Below are the code and all the weights of a small trained network. Each question names an input and a target symbol and asks about switching units off, where a switched-off unit gives its printed mean instead of its output.

import numpy as np


def w(rows, s, z=0):
    codes = np.array(rows[::2]) - 128.0
    scale = np.full(codes.shape[1], s)
    scale[-1] = z or s
    return codes * scale


def f(y):
    return y / 2 * (1 + np.tanh(0.7978845608 * (y + 0.044715 * y**3)))


def softmax(a):
    e = np.exp(a - a.max(-1, keepdims=True))
    return e / e.sum(-1, keepdims=True)


def log_softmax(a):
    a = a - a.max(-1, keepdims=True)
    return a - np.log(np.exp(a).sum(-1, keepdims=True))


def net(x, mask):
    ids = ['αζλμξπψ'.index(c) for c in x.split()]
    T = len(ids)
    res = E[ids] + P[:T]
    u = 0
    for l in range(3):
        q, k, v = (res @ M[l].T for M in (Q, K, V))
        z = softmax(np.where(np.tri(T) > 0, q @ k.T / 2**0.5, -1e9)) @ v
        res = res + np.where(mask[u], z, O[l][:, -1]) @ O[l][:, :-1]
        u += 1
        y = f(res @ A[l][:, :-1].T + A[l][:, -1])
        res = res + np.where(mask[u : u + 4], y, B[l][:, -1]) @ B[l][:, :-1]
        u += 4
    return log_softmax(res[-1] @ U[:, :-1].T + U[:, -1])


Q, K, V, O, A, B = {}, {}, {}, {}, {}, {}
E = w([
[197,121,108],'α',
[147,193,174],'ζ',
[189,209,146],'λ',
[83,67,133],'μ',
[254,148,142],'ξ',
[154,164,244],'π',
[246,179,218],'ψ',
],0.013)
P = w([
[176,2,83],'0',
[136,58,105],'1',
[121,82,120],'2',
[110,93,133],'3',
[106,100,146],'4',
[103,101,153],'5',
[100,109,165],'6',
[100,118,172],'7',
],0.0076)
Q[0] = w([
[90,103,199],'0.h1',
[209,94,250],'0.h1',
],0.017)
K[0] = w([
[108,68,136],'0.h1',
[104,139,249],'0.h1',
],0.017)
V[0] = w([
[131,8,201],'0.h1',
[204,253,159],'0.h1',
],0.0057)
O[0] = w([
[86,161,254,254],'0.h1',
[218,2,120,229],'0.h1',
],0.0045,0.0037)
A[0] = w([
[80,190,114,78],'0.n1',
[128,125,125,1],'0.n2',
[138,201,4,70],'0.n3',
[53,175,84,48],'0.n4',
],0.016,0.0059)
B[0] = w([
[70,202,104,50],'0.n1',
[248,82,154,7],'0.n2',
[117,183,49,87],'0.n3',
[135,171,180,88],'0.n4',
],0.019,0.0014)
Q[1] = w([
[74,147,255],'1.h1',
[168,55,158],'1.h1',
],0.038)
K[1] = w([
[4,107,175],'1.h1',
[129,117,188],'1.h1',
],0.043)
V[1] = w([
[141,209,197],'1.h1',
[132,1,46],'1.h1',
],0.0072)
O[1] = w([
[186,59,164,253],'1.h1',
[67,254,61,16],'1.h1',
],0.0055,0.0021)
A[1] = w([
[73,53,8,54],'1.n1',
[83,173,52,4],'1.n2',
[156,86,101,179],'1.n3',
[116,150,101,80],'1.n4',
],0.014,0.0038)
B[1] = w([
[211,31,1,151],'1.n1',
[175,51,228,115],'1.n2',
[97,171,172,249],'1.n3',
[215,84,86,74],'1.n4',
],0.014,0.0021)
Q[2] = w([
[163,3,143],'2.h1',
[197,151,247],'2.h1',
],0.027)
K[2] = w([
[155,52,211],'2.h1',
[137,197,255],'2.h1',
],0.028)
V[2] = w([
[62,141,87],'2.h1',
[206,246,123],'2.h1',
],0.012)
O[2] = w([
[27,198,120,1],'2.h1',
[173,153,1,96],'2.h1',
],0.0081,0.0082)
A[2] = w([
[120,166,115,225],'2.n1',
[58,103,117,63],'2.n2',
[128,156,3,1],'2.n3',
[92,135,50,234],'2.n4',
],0.019,0.0055)
B[2] = w([
[93,191,54,222],'2.n1',
[123,120,76,234],'2.n2',
[135,197,78,255],'2.n3',
[72,4,152,231],'2.n4',
],0.031,0.0024)
U = w([
[119,115,199,216],'α',
[98,125,149,159],'ζ',
[167,135,96,105],'λ',
[168,45,83,4],'μ',
[254,90,72,86],'ξ',
[117,214,181,224],'π',
[210,170,100,94],'ψ',
],0.0094,0.0048)

Each question gives the input, a string of symbols that net reads in full, and the target symbol t.
The units are the heads (2 rows each of Q, K, V and O) and the neurons (one row each of A and B). Each row of codes is followed by its name. A weight is (code - 128) times the scale printed after its matrix; where a second scale follows, it is the last column's (O, A, B and U).
mask holds one flag per unit, layer by layer, with each layer's heads first. A switched-off unit (its flag False) gives its mean, the last column of its rows in O or B, instead of its output. The means were averaged over made-up inputs and are rounded, as every weight is.
A unit's drop is (log p(t) with every unit on - log p(t) with that unit switched off) / (log p(t) with every unit on - log p(t) with every unit switched off).
The circuit of an input: a set's keep is (log p(t) with only the set's units on - log p(t) with every unit switched off) / (log p(t) with every unit on - log p(t) with every unit switched off). Starting from the 12 units with the biggest drops (on a tie, the unit counted first), units are removed one at a time, each time the one whose removal leaves the highest keep (on an exact tie, the one counted first), for as long as the keep stays at least 0.8.
units of the circuit, in order: the units of the circuit, biggest drop first
k most important neurons: the k neurons with the biggest drops, biggest first
top k neurons in layer l: the k neurons of layer l with the biggest drops, biggest first
drop of u: that unit's drop, to one decimal
input μ ψ ζ, target ζ: top 3 neurons in layer 2 -> 2.n4, 2.n1, 2.n2
input ζ ζ α, target μ: most important neuron -> 2.n4
input α ζ π ψ π μ π, target π: units of the circuit, in order -> 1.h1, 2.n4
input ζ π α π α μ μ ζ, target ζ: units of the circuit, in order -> 2.n4, 2.h1, 1.h1, 2.n1
input μ π μ, target ζ: 2 most important neurons -> 2.n2, 0.n4
input λ ξ ξ, target ψ: units of the circuit, in order -> 1.h1, 2.h1, 0.h1, 2.n3
input ξ ζ ξ, target ψ: 2 most important neurons -> 2.n3, 1.n3
input ψ π π ψ, target ξ: units of the circuit, in order -> 2.h1, 1.n3
input μ ψ π, target π: units of the circuit, in order -> 0.h1, 1.h1, 2.h1, 2.n4
input μ ψ μ, target ζ: 4 most important neurons -> 2.n2, 0.n4, 1.n2, 1.n1
input π ψ ζ, target ξ: 2 most important neurons -> 2.n4, 1.n3
input ξ π λ ζ ζ ξ μ λ, target λ: 4 most important neurons -> 2.n3, 2.n4, 2.n1, 1.n2
input ξ ψ ζ ψ ζ μ ψ, target ψ: top 3 neurons in layer 0 -> 0.n1, 0.n4, 0.n3
input π μ ζ π ψ λ α, target α: most important neuron -> 1.n3
input π λ ζ ψ λ, target ξ: top 2 neurons in layer 2 -> 2.n4, 2.n1
input ζ π π λ, target α: drop of 2.n4 -> -0.1
input λ ψ λ, target ξ: drop of 1.n1 -> -0.1
input λ π π ζ π ξ, target α: drop of 2.n1 -> 0.1
input π ζ π π ψ ξ μ, target μ: drop of 0.n4 -> 0.3
input λ π μ π ζ ψ, target ψ: top neuron in layer 1 -> 1.n2
